-.02 -.51 -.04 -.20 --> -.04
.69 .26 .01 .02 --> .01
-.51 -.12 -.06 -.03 --> -.06
.26 .13 .38 -.52 --> .38
-.12 -.05 -.16 -.56 --> -.16
-.10 -.03 .58 -.65 --> .58
.54 .63 -.02 .14 --> -.02
---
5337,5844,7177,4200
2602,9128,2734,6135
out 7177

243,228,210,233,34,224 out 34

429,239,538,32,886 out 32

107,14,176,168,172,243,124 out 243

898,532,36,-708,421 out -708

-753,-723,-743,-361,288,-67
-496,-138,-381,-214,-194,-10
-152,-470,-619,679,-169,-375
out 288

648,73,427,729,909 out 729

4,4,4,4,4,3,4
7,5,3,8,2,8,3
4,2,7,6,2,2,7
out 3

224,762,500,484,125,265 out 125
---
-.14 -.12 -.34 .26 -.17 .17 .00
-.39 .23 .08 -.36 .08 .29 -.17
.23 .12 .16 .51 .03 -.20 .04
--> -.12

.03 -.07 .07 -.12 -.04 -.06
-.09 -.07 -.17 .25 .02 -.01
-.35 -.42 -.37 -.50 .07 .04
--> -.07

-.12 .37 .15 .22 .54 -.33
.02 .00 .44 .41 .03 .28
-.50 -.57 -.06 -.16 .54 .05
--> .37

-.10 .55 -.16 -.37 -.22 -.08
-.06 -.26 -.22 -.21 -.43 .14
.34 -.26 .44 .11 .27 .05
--> .55

-.05 .46 .52 -.39
-.05 .47 .54 -.39
-.06 .48 .56 -.40
--> .46

.39 .37 .10 .56 -.18 -.08 .54
.05 -.11 .23 .09 -.26 .51 -.35
-.42 -.46 -.21 -.02 -.33 -.58 -.38
--> .37
---
[.21, -.43, .11, -.39, .43, -.51] yields -.51
[.21, .35, -.51, -.05, .20] yields .20
[-.66, -.14, -.47, .39] yields .39
[.49, .23, -.23, -.27] yields -.27
[-.35, .31, .01, -.03, -.30, -.63] yields -.63
[-.34, -.28, .36, .29, .48, .62] yields .62
[-.24, .08, .12, .55, .32, .01] yields .01
[.57, .16, .23, -.08, -.05, .18, .54] yields .54
[-.05, -.16, .48, -.47, -.50, -.18, -.19] yields -.19
[-.18, .49, .00, -.23, .18, -.09, -.04] yields -.04
---
-.64 -.13 -.24 .29
.09 -.53 -.14 -.62
-.58 -.56 -.15 .37
yields .37, .29

.34 .44 -.13 .67 yields .67, .44

-.67 .35 -.16 .32 -.33 yields .35, .32

-.37 .26 .67 .52 -.46 -.21 -.09 yields .67, .52

-.29 .27 .51 -.03 -.32 -.53
-.40 -.10 .56 .27 -.29 -.68
yields .56, .51

-.15 .40 .36 .35 .17
.17 -.09 -.07 -.28 -.68
-.25 .18 .21 .24 .00
yields .40, .36

.68 .29 .02 .09 yields .68, .29

.09 .46 .01 .66 -.19 yields .66, .46

-.36 -.01 .53 -.05 yields .53, -.01
---
[ -3.73  -3.51 -16.46  -2.00  -9.75  -1.38  16.62]
-1.38
[ -6.355  10.408  -4.226 -11.040 -15.344]
-11.040
[-135.30  138.33  114.86  -35.09   23.65]
-35.09
[ 1.265  0.708 -1.201  1.371]
-1.201
[ -39.196 -103.932  169.378  -74.433]
169.378
[ 16.5   9.1 -11.4  10.6]
-11.4
---
[[ .45  .35 -.56  .07  .34  .28  .35]
 [-.54  .52  .48  .57  .57  .54 -.40]
 [ .45  .35 -.56  .07  .35  .28  .35]] => .54

[[ .32  .07 -.12 -.54]
 [-.18  .06  .20  .31]
 [ .11 -.02 -.40  .00]] => .20

[[-.10 -.16 -.27  .14  .61 -.32  .07]
 [ .11  .17  .28 -.15 -.61  .33 -.07]
 [ .53  .13  .22 -.45  .04  .44 -.10]] => .33

[[-.08  .68  .34 -.09  .13 -.36  .24]
 [-.37  .12  .44 -.39  .32  .37 -.64]
 [-.19  .21 -.07 -.20  .24  .06 -.03]] => .37

[[.02 .57 .06 .40]
 [.17 .17 .69 .01]
 [.09 .27 .00 .64]] => .69

[[ .34 -.02  .19 -.15]
 [ .13 -.11 -.55  .15]
 [-.49  .05  .00  .10]] => -.55
---
[[ .27  .34 -.40  .32]
 [ .06 -.27  .11  .07]
 [ .66  .23 -.32  .18]] → .27, .18

[-.69 -.05  .28  .25 -.15  .59  .03] → -.69, .03

[[ .01  .00  .01  .00  .00  .00]
 [-.61  .08 -.15 -.03 -.07  .09]
 [ .00 -.07  .30  .06 -.24  .09]] → .01, .09

[-.06 -.30 -.47  .46  .58  .28 -.25] → -.06, -.25

[[ .01  .65  .04  .14]
 [-.44 -.68 -.05 -.05]
 [-.42 -.69 -.05 -.07]] → .01, -.07

[[-.51  .09 -.07 -.48]
 [ .32 -.50  .07  .31]] → -.51, .31
---
.15 -.06 .21 .55 .09 -.02
.50 .16 .37 -.14 -.09 .32
-.22 .36 .02 -.12 .02 -.43
Out: -.43

.24 .31 -.17 .30 .49 .40 -.02
.13 .31 -.17 -.03 .60 .30 -.02
.13 .31 -.17 -.03 .28 .40 -.02
Out: -.02

-.29 .34 -.19 .32
-.49 .23 -.05 .20
-.51 .23 .08 .11
Out: .11

.07 .13 -.17 -.40 -.10
.16 .34 -.03 -.59 .24
.20 -.22 .38 .39 .28
Out: .28

-.40 -.02 .32 .51
-.56 .17 .12 -.31
-.01 -.69 -.19 .14
Out: .14

-.03 -.40 -.45 .14 -.54 -.09 .11
.22 .09 -.17 -.25 -.30 .21 .25
-.12 .15 .07 .11 -.31 -.28 -.40
Out: -.40

.26 -.29 -.49 -.46 .39 .12 .19
-.17 -.27 .19 .04 .06 .00 -.22
.00 .38 -.36 -.31 -.24 .26 -.25
Out: -.25

.57 .06 .30 .06 .42 -.25
.55 .00 .31 .07 .49 -.23
.50 .26 -.38 .37 .13 .13
Out: .13

-.08 -.33 -.30 .06 -.50 .11
.06 -.23 .21 .01 -.04 -.21
.00 .23 .46 -.27 -.11 .54
Out: .54

.06 -.31 -.25 -.29 -.52
-.45 -.18 .22 -.18 .12
-.59 .11 -.41 .19 -.39
Out: -.39
---
0.135	0.112	-0.116	-0.057	0.066	0.033
0.039	-0.005	0.195	0.036	0.016	0.105
value -0.116

-5.475	3.148	6.568	-6.452
-21.847	-6.731	7.975	12.428
-11.412	-12.298	3.254	3.166
value 6.568

-0.027	-0.074	-0.139	-0.050	-0.075	-0.082
-0.042	-0.083	-0.068	0.082	-0.018	-0.117
0.002	0.093	0.082	0.138	-0.109	-0.056
value -0.139

-0.47	0.74	-1.61	-0.19	0.58	-0.44	1.47 value -1.61

-2.19	4.29	17.26	-11.06	3.93	17.97 value 17.26

12.24	0.89	4.27	-9.95	-7.41 value 4.27

-10.6	-4.7	-11.3	4.1	-13.3	12.8	-2.9 value -11.3
---
140	233	215	404	427
484	383	300	11	584
143	289	322	273	832
yields 322

579	377	-800	-419	-54	79
-424	-114	-732	-910	-362	-46
-246	-241	-445	-419	-321	-275
yields -445

4488	3458	3300	4849	2590	2596
4024	4198	4322	3286	7585	2131
4983	5763	9849	3806	2962	8445
yields 9849

26	-4	-31	-15	-19
3	-35	-16	-34	5
7	0	25	-34	11
yields 25

7	3	4	7	4	4	7
3	6	6	2	0	2	3
7	7	0	8	5	1	7
yields 0

169	157	56	188	14	192	98
94	157	78	188	69	134	159
133	138	88	175	56	131	143
yields 88

-156	-32	-131	31	18	122
51	386	215	-214	216	-563
-622	-432	-274	-335	534	-656
yields -274

465	331	542	370	656	59	303
591	634	410	105	188	709	915
547	566	427	556	308	636	361
yields 427
